Here is a tiny trained network, its code and every weight. The questions are about switching its units off for an input and a target symbol, where a switched-off unit gives its printed mean instead of its output.

import numpy as np


def w(rows, s, z=0):
    codes = np.array(rows[::2]) - 128.0
    scale = np.full(codes.shape[1], s)
    scale[-1] = z or s
    return codes * scale


def norm(h):
    return h / np.sqrt((h * h).mean(-1, keepdims=True) + 1e-5)


def softmax(a):
    e = np.exp(a - a.max(-1, keepdims=True))
    return e / e.sum(-1, keepdims=True)


def log_softmax(a):
    a = a - a.max(-1, keepdims=True)
    return a - np.log(np.exp(a).sum(-1, keepdims=True))


def net(x, mask):
    ids = ['ΓΘΛΠΦΨΩαδεζημστ'.index(c) for c in x.split()]
    T = len(ids)
    res = E[ids] + P[:T]
    u = 0
    for l in range(2):
        r = norm(res)
        for j in range(3):
            rows = slice(2 * j, 2 * j + 2)
            q, k, v = (r @ M[l][rows].T for M in (Q, K, V))
            z = softmax(np.where(np.tri(T) > 0, q @ k.T / 2**0.5, -1e9)) @ v
            o = O[l][rows]
            res = res + np.where(mask[u + j], z, o[:, -1]) @ o[:, :-1]
        u += 3
    return log_softmax(norm(res)[-1] @ U[:, :-1].T + U[:, -1])


Q, K, V, O = {}, {}, {}, {}
E = w([
[171,206,1],'Γ',
[225,73,98],'Θ',
[52,157,156],'Λ',
[237,126,124],'Π',
[114,41,77],'Φ',
[57,126,92],'Ψ',
[58,131,99],'Ω',
[48,115,120],'α',
[57,153,152],'δ',
[238,93,153],'ε',
[63,167,124],'ζ',
[54,154,155],'η',
[184,194,195],'μ',
[47,154,155],'σ',
[231,93,110],'τ',
],0.008)
P = w([
[104,147,111],'0',
[93,110,162],'1',
[117,190,60],'2',
[85,73,210],'3',
[128,234,1],'4',
[83,43,246],'5',
],0.0051)
Q[0] = w([
[212,172,130],'0.h0',
[27,115,115],'0.h0',
[213,119,164],'0.h1',
[222,148,176],'0.h1',
[108,35,253],'0.h2',
[151,146,62],'0.h2',
],0.036)
K[0] = w([
[167,171,53],'0.h0',
[87,37,228],'0.h0',
[122,54,207],'0.h1',
[109,71,250],'0.h1',
[152,223,1],'0.h2',
[102,98,178],'0.h2',
],0.025)
V[0] = w([
[108,46,251],'0.h0',
[128,103,163],'0.h0',
[84,17,221],'0.h1',
[136,127,75],'0.h1',
[175,2,42],'0.h2',
[22,94,54],'0.h2',
],0.025)
O[0] = w([
[64,161,246,22],'0.h0',
[105,140,158,98],'0.h0',
[58,174,253,114],'0.h1',
[153,144,67,77],'0.h1',
[63,219,52,2],'0.h2',
[185,237,142,22],'0.h2',
],0.022,0.0089)
Q[1] = w([
[167,130,49],'1.h0',
[52,117,161],'1.h0',
[105,156,205],'1.h1',
[160,132,208],'1.h1',
[72,192,3],'1.h2',
[105,166,61],'1.h2',
],0.033)
K[1] = w([
[175,106,38],'1.h0',
[23,191,162],'1.h0',
[124,54,116],'1.h1',
[27,56,78],'1.h1',
[247,62,255],'1.h2',
[158,101,182],'1.h2',
],0.023)
V[1] = w([
[109,112,200],'1.h0',
[178,129,7],'1.h0',
[103,129,128],'1.h1',
[203,85,44],'1.h1',
[194,107,30],'1.h2',
[124,127,110],'1.h2',
],0.018)
O[1] = w([
[53,113,204,146],'1.h0',
[254,170,52,224],'1.h0',
[130,122,103,98],'1.h1',
[184,125,55,255],'1.h1',
[231,127,82,248],'1.h2',
[105,137,95,116],'1.h2',
],0.013,0.0014)
U = w([
[135,125,120,13],'Γ',
[170,163,135,124],'Θ',
[135,132,165,125],'Λ',
[19,101,96,229],'Π',
[162,159,120,95],'Φ',
[111,132,58,130],'Ψ',
[137,7,147,114],'Ω',
[137,133,164,196],'α',
[156,90,53,30],'δ',
[104,159,78,147],'ε',
[88,231,115,219],'ζ',
[141,191,169,211],'η',
[136,129,166,93],'μ',
[234,124,141,3],'σ',
[135,132,159,101],'τ',
],0.016,0.0026)

Each question gives the input, a string of symbols that net reads in full, and the target symbol t.
The units are the heads (2 rows each of Q, K, V and O). Each row of codes is followed by its name. A weight is (code - 128) times the scale printed after its matrix; where a second scale follows, it is the last column's (O and U).
mask holds one flag per head, layer by layer. A switched-off head (its flag False) gives its mean, the last column of its rows in O, instead of its output. The means were averaged over made-up inputs and are rounded, as every weight is.
A unit's drop is (log p(t) with every unit on - log p(t) with that unit switched off) / (log p(t) with every unit on - log p(t) with every unit switched off).
The circuit of an input: a set's keep is (log p(t) with only the set's units on - log p(t) with every unit switched off) / (log p(t) with every unit on - log p(t) with every unit switched off). Starting from all 6 units, units are removed one at a time, each time the one whose removal leaves the highest keep (on an exact tie, the one counted first), for as long as the keep stays at least 0.8.
units of the circuit, in order: the units of the circuit, biggest drop first
heads that matter: for each layer, one digit per head in row order, 1 if its drop is at least 0.15 and else 0, layers parted by /
drop of u: that unit's drop, to one decimal
input α μ Ω Φ Λ, target ζ: units of the circuit, in order => 0.h2
input Φ Γ η ζ μ, target σ: units of the circuit, in order => 0.h0, 0.h2, 0.h1
input μ Ω μ ε α, target Π: heads that matter => 101 / 000
input μ ε δ ζ Ω, target σ: units of the circuit, in order => 0.h1, 0.h2, 0.h0
input α μ α Ω, target η: heads that matter => 101 / 000
input μ μ ε μ, target Π: heads that matter => 011 / 000
input τ μ Φ α ζ ζ, target σ: units of the circuit, in order => 0.h1, 0.h0, 0.h2
input ζ τ Π μ, target δ: heads that matter => 101 / 100
input ε α α ε, target η: heads that matter => 011 / 000
input μ α α Φ τ, target ζ: heads that matter => 011 / 000
input α τ ζ μ, target σ: heads that matter => 101 / 000
input ε ζ ε, target σ: heads that matter => 001 / 000
input μ ζ Ω ζ τ, target σ: drop of 0.h1 => 0.2
input ε ζ α, target σ: units of the circuit, in order => 0.h2
input μ ε Ψ, target Π: drop of 0.h0 => 0.7
input ε α ε Ψ, target Π: drop of 0.h0 => 0.5
